Here is a tiny trained network, its code and every weight. The questions are about switching its units off for an input and a class, where a switched-off unit gives its printed mean instead of its output.

import numpy as np


def w(rows, s, z=0):
    codes = np.array(rows[::2]) - 128.0
    scale = np.full(codes.shape[1], s)
    scale[-1] = z or s
    return codes * scale


def norm(h):
    return h / np.sqrt((h * h).mean(-1, keepdims=True) + 1e-5)


def f(y):
    return np.maximum(y, 0)


def log_softmax(a):
    a = a - a.max(-1, keepdims=True)
    return a - np.log(np.exp(a).sum(-1, keepdims=True))


def net(x, mask):
    res = np.array(x, float).reshape(1, 2) / 4 @ E
    u = 0
    for l in range(4):
        y = f(norm(res) @ A[l][:, :-1].T + A[l][:, -1])
        res = res + np.where(mask[u : u + 5], y, B[l][:, -1]) @ B[l][:, :-1]
        u += 5
    return log_softmax(norm(res)[-1] @ U[:, :-1].T + U[:, -1])


A, B = {}, {}
E = w([
[234,117,128,199,254],'x0',
[100,67,224,250,59],'x1',
],0.008)
A[0] = w([
[30,162,95,76,28,152],'0.n1',
[192,156,64,59,61,2],'0.n2',
[24,178,181,24,76,105],'0.n3',
[115,253,80,177,170,139],'0.n4',
[121,254,41,53,156,189],'0.n5',
],0.0079,0.0045)
B[0] = w([
[235,139,203,206,78,235],'0.n1',
[72,49,7,198,255,157],'0.n2',
[198,213,212,109,78,219],'0.n3',
[193,174,63,34,73,170],'0.n4',
[44,88,19,94,156,255],'0.n5',
],0.0073,0.0086)
A[1] = w([
[151,202,93,97,126,188],'1.n1',
[78,116,189,194,90,225],'1.n2',
[100,28,193,249,108,149],'1.n3',
[99,93,105,107,127,254],'1.n4',
[138,92,102,98,50,164],'1.n5',
],0.016,0.0055)
B[1] = w([
[195,74,149,146,142,210],'1.n1',
[21,167,251,55,122,221],'1.n2',
[79,211,156,108,32,246],'1.n3',
[100,127,141,196,120,172],'1.n4',
[117,134,180,153,216,177],'1.n5',
],0.013,0.014)
A[2] = w([
[93,188,248,159,172,254],'2.n1',
[6,164,174,117,159,139],'2.n2',
[168,159,134,138,69,16],'2.n3',
[111,171,95,49,171,179],'2.n4',
[113,193,111,123,21,154],'2.n5',
],0.013,0.0044)
B[2] = w([
[65,138,24,182,167,252],'2.n1',
[215,100,79,214,117,201],'2.n2',
[84,118,225,148,92,137],'2.n3',
[62,62,164,255,100,151],'2.n4',
[12,105,224,211,47,193],'2.n5',
],0.009,0.015)
A[3] = w([
[230,62,108,185,46,2],'3.n1',
[254,81,57,152,144,5],'3.n2',
[204,97,120,155,188,10],'3.n3',
[64,9,191,194,37,172],'3.n4',
[22,110,254,116,68,180],'3.n5',
],0.0092,0.0016)
B[3] = w([
[111,205,248,72,190,153],'3.n1',
[127,185,177,71,72,208],'3.n2',
[191,115,130,61,73,194],'3.n3',
[102,201,179,22,81,212],'3.n4',
[70,196,180,28,24,251],'3.n5',
],0.012,0.011)
U = w([
[100,167,98,209,192,122],'0',
[56,206,200,135,71,178],'1',
[141,70,29,103,191,149],'2',
[212,150,143,38,169,244],'3',
[153,77,145,194,108,2],'4',
[139,7,167,195,77,2],'5',
],0.017,0.0078)

Each question gives the input, the list of numbers given to net, and the class t.
The units are the neurons (one row each of A and B). Each row of codes is followed by its name. A weight is (code - 128) times the scale printed after its matrix; where a second scale follows, it is the last column's (A, B and U).
mask holds one flag per neuron, layer by layer. A switched-off neuron (its flag False) gives its mean, the last column of its row in B, instead of its output. The means were averaged over made-up inputs and are rounded, as every weight is.
A unit's drop is (log p(t) with every unit on - log p(t) with that unit switched off) / (log p(t) with every unit on - log p(t) with every unit switched off).
The circuit of an input: a set's keep is (log p(t) with only the set's units on - log p(t) with every unit switched off) / (log p(t) with every unit on - log p(t) with every unit switched off). Starting from the 12 units with the biggest drops (on a tie, the unit counted first), units are removed one at a time, each time the one whose removal leaves the highest keep (on an exact tie, the one counted first), for as long as the keep stays at least 0.8.
circuit, biggest first: the units of the circuit, biggest drop first
unit that matters most: the unit with the biggest drop
top k neurons: the k neurons with the biggest drops, biggest first
k most important neurons of layer l: the k neurons of layer l with the biggest drops, biggest first
drop when u is switched off: that unit's drop, to one decimal
input [-1,-4], class 2: circuit, biggest first -> (1.n3; 0.n5; 3.n5; 1.n2)
input [-2,-8], class 2: unit that matters most -> 1.n3
input [-2,-4], class 3: top 2 neurons -> (1.n2; 1.n3)
input [3,-7], class 2: top 2 neurons -> (1.n3; 0.n5)
input [2,-6], class 2: circuit, biggest first -> (1.n3; 0.n5; 1.n2; 3.n5)
input [-5,-5], class 3: circuit, biggest first -> (1.n3; 1.n1; 1.n2; 2.n5)
input [-8,-3], class 0: 2 most important neurons of layer 1 -> (1.n5; 1.n3)
input [2,-3], class 3: top 4 neurons -> (1.n2; 1.n3; 2.n1; 1.n1)
input [-2,-1], class 0: 3 most important neurons of layer 0 -> (0.n1; 0.n5; 0.n3)
input [2,-5], class 2: top 4 neurons -> (1.n3; 0.n5; 0.n1; 0.n3)
input [-8,-4], class 0: top 3 neurons -> (1.n5; 1.n3; 0.n4)
input [-4,-7], class 3: top 3 neurons -> (1.n2; 1.n1; 1.n3)
input [3,-8], class 2: top 2 neurons -> (0.n5; 1.n3)
input [5,-7], class 3: unit that matters most -> 1.n3
input [7,-7], class 3: top 3 neurons -> (2.n1; 1.n2; 1.n3)
input [4,-6], class 3: top 4 neurons -> (1.n3; 2.n1; 1.n1; 1.n2)
input [-6,-3], class 0: 2 most important neurons of layer 2 -> (2.n5; 2.n1)
input [4,-5], class 3: top 3 neurons -> (1.n3; 1.n2; 2.n1)
input [0,-7], class 2: top 3 neurons -> (1.n3; 0.n5; 1.n2)
input [7,-3], class 3: unit that matters most -> 1.n2
input [8,1], class 3: 2 most important neurons of layer 0 -> (0.n1; 0.n4)
input [1,-4], class 2: 2 most important neurons of layer 0 -> (0.n5; 0.n1)
input [0,-6], class 2: top 3 neurons -> (1.n3; 0.n5; 1.n2)
input [6,-1], class 3: 2 most important neurons of layer 1 -> (1.n2; 1.n3)
input [-7,-4], class 3: drop when 1.n4 is switched off -> 0.1
